Below is a small trained network, with its code and all its weights. Each question gives an input and a class and asks what happens when units are switched off, that is, made to give their printed mean instead of their output.

import numpy as np


def w(rows, s, z=0):
    codes = np.array(rows[::2]) - 128.0
    scale = np.full(codes.shape[1], s)
    scale[-1] = z or s
    return codes * scale


def f(y):
    return np.maximum(y, 0)


def log_softmax(a):
    a = a - a.max(-1, keepdims=True)
    return a - np.log(np.exp(a).sum(-1, keepdims=True))


def net(x, mask):
    res = np.array(x, float).reshape(1, 7) / 4 @ E
    y = f(res @ A[0][:, :-1].T + A[0][:, -1])
    res = res + np.where(mask, y, B[0][:, -1]) @ B[0][:, :-1]
    return log_softmax(res[-1] @ U[:, :-1].T + U[:, -1])


A, B = {}, {}
E = w([
[126,126,137,134,123,126,131],'x0',
[137,135,122,130,137,137,127],'x1',
[119,123,123,135,119,122,115],'x2',
[74,72,82,181,189,82,236],'x3',
[220,1,154,197,161,236,83],'x4',
[136,132,134,124,130,133,139],'x5',
[42,125,178,86,220,175,111],'x6',
],0.0095)
A[0] = w([
[86,87,184,103,183,212,114,196],'N0',
[60,141,141,99,181,102,98,146],'N1',
[129,74,78,188,194,132,202,67],'N2',
[84,92,190,118,217,201,86,53],'N3',
[175,165,174,93,98,181,66,4],'N4',
[144,141,185,67,112,87,61,69],'N5',
[167,167,182,118,104,189,49,84],'N6',
[254,78,52,161,74,133,146,132],'N7',
[179,21,185,151,150,160,70,63],'N8',
[169,161,162,114,71,203,55,143],'N9',
[196,24,159,193,163,227,126,75],'N10',
[119,69,126,167,157,123,189,18],'N11',
],0.0092,0.0044)
B[0] = w([
[172,82,185,210,63,39,86,207],'N0',
[208,117,177,211,47,129,188,176],'N1',
[88,50,58,95,171,124,2,193],'N2',
[153,40,186,138,61,107,112,196],'N3',
[74,49,123,74,181,137,125,173],'N4',
[103,111,63,124,164,179,126,165],'N5',
[133,77,62,122,211,73,170,187],'N6',
[155,63,191,108,66,17,41,214],'N7',
[71,217,98,77,124,247,163,214],'N8',
[96,87,77,215,183,71,162,198],'N9',
[104,254,143,93,73,227,205,246],'N10',
[55,101,86,152,215,105,146,166],'N11',
],0.0077,0.014)
U = w([
[71,5,45,149,255,167,131,24],'0',
[74,239,132,75,104,218,220,104],'1',
[184,69,142,156,156,161,112,238],'2',
[198,17,186,176,48,120,100,1],'3',
],0.0075,0.0082)

Each question gives the input, the list of numbers given to net, and the class t.
The units are the neurons (one row each of A and B). Each row of codes is followed by its name. A weight is (code - 128) times the scale printed after its matrix; where a second scale follows, it is the last column's (A, B and U).
mask holds one flag per neuron, in row order. A switched-off neuron (its flag False) gives its mean, the last column of its row in B, instead of its output. The means were averaged over made-up inputs and are rounded, as every weight is.
A unit's drop is (log p(t) with every unit on - log p(t) with that unit switched off) / (log p(t) with every unit on - log p(t) with every unit switched off).
The circuit of an input: a set's keep is (log p(t) with only the set's units on - log p(t) with every unit switched off) / (log p(t) with every unit on - log p(t) with every unit switched off). Starting from all 12 units, units are removed one at a time, each time the one whose removal leaves the highest keep (on an exact tie, the one counted first), for as long as the keep stays at least 0.8.
units of the circuit, in order: the units of the circuit, biggest drop first
unit that matters most: the unit with the biggest drop
k most important neurons: the k neurons with the biggest drops, biggest first
drop when u is switched off: that unit's drop, to one decimal
input [4,-5,1,7,-4,-7,8], class 3: unit that matters most -> N1
input [-4,-5,7,0,7,-7,-6], class 1: 2 most important neurons -> N10, N8
input [-4,7,1,2,4,3,-4], class 1: 2 most important neurons -> N10, N0
input [-5,-5,2,-5,-5,8,1], class 0: units of the circuit, in order -> N10, N5
input [1,-1,-6,-6,-5,-7,7], class 3: units of the circuit, in order -> N1, N8
input [0,6,-3,2,4,-6,-4], class 1: units of the circuit, in order -> N10, N0
input [-7,-7,8,7,-2,-3,8], class 2: 2 most important neurons -> N1, N7
input [1,-3,5,-6,-1,3,8], class 3: 3 most important neurons -> N0, N3, N1
input [-3,-4,-5,-3,7,-4,-2], class 1: 2 most important neurons -> N10, N8
input [8,-6,-4,-6,7,1,5], class 1: 4 most important neurons -> N10, N8, N2, N7
input [-1,-8,0,0,2,1,5], class 3: units of the circuit, in order -> N0, N3
input [3,8,-7,-8,5,0,8], class 0: 3 most important neurons -> N6, N9, N4
input [6,0,-2,3,3,1,7], class 3: 2 most important neurons -> N0, N3
input [2,2,2,-3,5,4,-1], class 1: units of the circuit, in order -> N10
input [-5,-7,-5,-4,7,7,7], class 1: 3 most important neurons -> N10, N8, N7
input [-2,7,3,-4,6,-5,4], class 1: 4 most important neurons -> N10, N8, N2, N7
input [-4,-5,2,0,3,5,8], class 3: drop when N10 is switched off -> 0.0
input [7,1,-3,0,-2,-4,5], class 3: drop when N10 is switched off -> 0.2
input [-7,3,-4,-8,5,-3,0], class 0: drop when N9 is switched off -> 0.2
input [3,-1,5,4,3,-3,7], class 3: unit that matters most -> N0
